Below are the code and all the weights of a small trained network. Each question names an input and a target symbol and asks about switching units off, where a switched-off unit gives its printed mean instead of its output.

import numpy as np


def w(rows, s, z=0):
    codes = np.array(rows[::2]) - 128.0
    scale = np.full(codes.shape[1], s)
    scale[-1] = z or s
    return codes * scale


def norm(h):
    return h / np.sqrt((h * h).mean(-1, keepdims=True) + 1e-5)


def f(y):
    return np.maximum(y, 0)


def softmax(a):
    e = np.exp(a - a.max(-1, keepdims=True))
    return e / e.sum(-1, keepdims=True)


def log_softmax(a):
    a = a - a.max(-1, keepdims=True)
    return a - np.log(np.exp(a).sum(-1, keepdims=True))


def net(x, mask):
    ids = ['ΓΘΞΣαβδεζηλμπτψω'.index(c) for c in x.split()]
    T = len(ids)
    res = E[ids] + P[:T]
    u = 0
    for l in range(2):
        r = norm(res)
        for j in range(3):
            rows = slice(2 * j, 2 * j + 2)
            q, k, v = (r @ M[l][rows].T for M in (Q, K, V))
            z = softmax(np.where(np.tri(T) > 0, q @ k.T / 2**0.5, -1e9)) @ v
            o = O[l][rows]
            res = res + np.where(mask[u + j], z, o[:, -1]) @ o[:, :-1]
        u += 3
        y = f(norm(res) @ A[l][:, :-1].T + A[l][:, -1])
        res = res + np.where(mask[u : u + 12], y, B[l][:, -1]) @ B[l][:, :-1]
        u += 12
    return log_softmax(norm(res)[-1] @ U[:, :-1].T + U[:, -1])


Q, K, V, O, A, B = {}, {}, {}, {}, {}, {}
E = w([
[52,131,89,165],'Γ',
[135,171,130,118],'Θ',
[182,106,134,223],'Ξ',
[132,104,43,104],'Σ',
[125,174,132,181],'α',
[39,118,140,107],'β',
[179,160,162,140],'δ',
[16,208,155,156],'ε',
[194,136,172,195],'ζ',
[169,96,148,118],'η',
[111,164,97,92],'λ',
[66,133,210,142],'μ',
[83,149,85,140],'π',
[45,79,35,61],'τ',
[123,2,78,132],'ψ',
[81,125,207,170],'ω',
],0.021)
P = w([
[124,119,128,5],'0',
[135,118,137,17],'1',
[135,115,144,16],'2',
[133,117,148,22],'3',
[134,116,145,26],'4',
[126,125,145,28],'5',
],0.0028)
Q[0] = w([
[120,46,247,103],'0.h0',
[143,73,55,162],'0.h0',
[220,195,146,132],'0.h1',
[56,233,198,250],'0.h1',
[56,91,151,127],'0.h2',
[83,162,115,79],'0.h2',
],0.023)
K[0] = w([
[114,48,200,70],'0.h0',
[111,106,101,184],'0.h0',
[196,183,108,156],'0.h1',
[81,177,152,252],'0.h1',
[96,108,157,81],'0.h2',
[140,59,152,105],'0.h2',
],0.025)
V[0] = w([
[110,72,114,212],'0.h0',
[158,253,118,165],'0.h0',
[1,34,164,105],'0.h1',
[187,49,118,54],'0.h1',
[127,174,130,175],'0.h2',
[108,119,123,116],'0.h2',
],0.0063)
O[0] = w([
[136,99,87,90,58],'0.h0',
[182,193,131,139,204],'0.h0',
[119,125,9,60,220],'0.h1',
[128,3,179,6,8],'0.h1',
[93,103,148,107,127],'0.h2',
[149,124,127,128,153],'0.h2',
],0.007,0.0016)
A[0] = w([
[79,173,207,142,132],'0.n0',
[176,170,98,125,94],'0.n1',
[155,243,136,36,175],'0.n2',
[125,151,95,149,133],'0.n3',
[196,96,143,192,1],'0.n4',
[64,80,68,170,102],'0.n5',
[225,153,108,190,102],'0.n6',
[184,88,136,165,55],'0.n7',
[182,163,53,92,86],'0.n8',
[100,80,165,150,126],'0.n9',
[130,186,145,119,128],'0.n10',
[75,181,142,12,149],'0.n11',
],0.011,0.0039)
B[0] = w([
[132,205,148,76,224],'0.n0',
[90,106,99,82,158],'0.n1',
[126,102,248,168,253],'0.n2',
[92,158,160,129,167],'0.n3',
[209,112,54,130,162],'0.n4',
[159,109,20,70,198],'0.n5',
[64,75,129,50,193],'0.n6',
[208,127,131,131,154],'0.n7',
[126,63,148,167,176],'0.n8',
[120,151,146,80,163],'0.n9',
[109,87,128,107,191],'0.n10',
[76,228,202,167,248],'0.n11',
],0.013,0.0065)
Q[1] = w([
[51,118,196,114],'1.h0',
[139,83,252,102],'1.h0',
[73,191,179,104],'1.h1',
[160,96,229,102],'1.h1',
[193,166,73,43],'1.h2',
[232,130,131,148],'1.h2',
],0.021)
K[1] = w([
[114,158,157,72],'1.h0',
[200,96,200,61],'1.h0',
[207,196,139,117],'1.h1',
[77,145,104,206],'1.h1',
[205,77,121,4],'1.h2',
[247,103,114,109],'1.h2',
],0.025)
V[1] = w([
[110,188,168,168],'1.h0',
[236,191,146,144],'1.h0',
[168,192,94,138],'1.h1',
[82,95,131,135],'1.h1',
[2,88,156,207],'1.h2',
[86,53,162,99],'1.h2',
],0.0096)
O[1] = w([
[161,107,60,120,189],'1.h0',
[74,168,83,53,80],'1.h0',
[133,148,85,104,96],'1.h1',
[138,94,119,155,141],'1.h1',
[3,132,102,99,250],'1.h2',
[135,72,74,98,178],'1.h2',
],0.008,0.0027)
A[1] = w([
[72,238,100,216,74],'1.n0',
[254,201,97,217,83],'1.n1',
[74,214,200,180,125],'1.n2',
[166,193,128,7,54],'1.n3',
[164,183,167,98,97],'1.n4',
[127,124,170,242,58],'1.n5',
[154,201,181,135,118],'1.n6',
[186,42,162,36,65],'1.n7',
[178,148,217,123,179],'1.n8',
[121,26,145,178,2],'1.n9',
[117,84,51,128,184],'1.n10',
[218,161,27,118,76],'1.n11',
],0.0084,0.0021)
B[1] = w([
[207,110,169,165,214],'1.n0',
[8,210,175,89,154],'1.n1',
[146,26,55,138,254],'1.n2',
[198,98,36,156,177],'1.n3',
[169,121,108,74,177],'1.n4',
[81,126,121,174,145],'1.n5',
[139,150,118,64,194],'1.n6',
[116,186,157,241,194],'1.n7',
[92,72,137,134,210],'1.n8',
[144,150,20,110,146],'1.n9',
[218,152,166,96,175],'1.n10',
[24,181,141,178,160],'1.n11',
],0.012,0.0069)
U = w([
[104,185,49,167,205],'Γ',
[110,73,185,26,101],'Θ',
[155,185,165,224,131],'Ξ',
[204,108,88,209,109],'Σ',
[136,94,112,121,79],'α',
[22,116,86,124,154],'β',
[221,114,176,73,141],'δ',
[57,239,146,159,3],'ε',
[179,217,158,103,165],'ζ',
[176,43,196,189,78],'η',
[70,97,187,157,230],'λ',
[88,213,133,45,143],'μ',
[68,52,92,224,69],'π',
[85,95,81,52,178],'τ',
[158,8,89,115,124],'ψ',
[186,160,71,54,158],'ω',
],0.016,0.0054)

Each question gives the input, a string of symbols that net reads in full, and the target symbol t.
The units are the heads (2 rows each of Q, K, V and O) and the neurons (one row each of A and B). Each row of codes is followed by its name. A weight is (code - 128) times the scale printed after its matrix; where a second scale follows, it is the last column's (O, A, B and U).
mask holds one flag per unit, layer by layer, with each layer's heads first. A switched-off unit (its flag False) gives its mean, the last column of its rows in O or B, instead of its output. The means were averaged over made-up inputs and are rounded, as every weight is.
A unit's drop is (log p(t) with every unit on - log p(t) with that unit switched off) / (log p(t) with every unit on - log p(t) with every unit switched off).
The circuit of an input: a set's keep is (log p(t) with only the set's units on - log p(t) with every unit switched off) / (log p(t) with every unit on - log p(t) with every unit switched off). Starting from the 12 units with the biggest drops (on a tie, the unit counted first), units are removed one at a time, each time the one whose removal leaves the highest keep (on an exact tie, the one counted first), for as long as the keep stays at least 0.8.
circuit, biggest first: the units of the circuit, biggest drop first
most important unit: the unit with the biggest drop
top k neurons: the k neurons with the biggest drops, biggest first
top k neurons in layer l: the k neurons of layer l with the biggest drops, biggest first
heads that matter: for each layer, one digit per head in row order, 1 if its drop is at least 0.15 and else 0, layers parted by /
input Θ ε Σ Θ Ξ, target Ξ: top 3 neurons -> (0.n4; 0.n2; 1.n1)
input Γ ζ ψ Ξ, target Ξ: top 2 neurons -> (0.n11; 1.n1)
input α Θ λ ω, target δ: top 4 neurons -> (0.n0; 1.n0; 0.n2; 0.n11)
input λ π Ξ Γ ζ α, target μ: most important unit -> 0.n6
input Γ τ τ α η, target λ: circuit, biggest first -> (1.n7; 1.n0; 1.n10)
input Θ τ ε Θ μ, target μ: heads that matter -> 000 / 001
input Ξ π Θ Θ Γ α, target β: top 3 neurons -> (0.n6; 0.n0; 1.n2)
input ε τ β α, target ψ: top 3 neurons -> (1.n2; 0.n11; 0.n6)
input Θ λ δ μ, target μ: heads that matter -> 000 / 000
input Θ Γ α Γ, target Σ: heads that matter -> 110 / 100
input Θ Γ ζ, target ζ: top 3 neurons -> (1.n1; 0.n2; 0.n4)
input τ δ δ Γ ζ Σ, target Σ: circuit, biggest first -> (1.n7; 1.h0)
input λ α ψ Ξ, target ε: top 3 neurons -> (0.n4; 1.n1; 0.n2)
input η α β Γ ψ Θ, target λ: circuit, biggest first -> (0.n2)
input λ λ μ Θ ζ, target ζ: heads that matter -> 010 / 101
input Θ η Γ, target Γ: circuit, biggest first -> (0.h1; 0.n6)
input Θ ω Ξ β π, target π: heads that matter -> 000 / 101
input λ α λ Γ π Σ, target β: heads that matter -> 110 / 001
input λ Γ α μ, target ω: heads that matter -> 010 / 100
input π π λ ε Γ ω, target ω: heads that matter -> 010 / 000
input Θ δ η α, target λ: circuit, biggest first -> (0.n6)
input μ β η α, target λ: top 2 neurons in layer 0 -> (0.n5; 0.n6)
input ψ α α Σ ψ α, target ψ: top 3 neurons in layer 1 -> (1.n2; 1.n7; 1.n0)
input ζ ε α μ Γ ζ, target μ: top 2 neurons in layer 0 -> (0.n4; 0.n2)
input μ ω α μ η, target λ: top 4 neurons -> (0.n5; 0.n0; 1.n7; 0.n4)
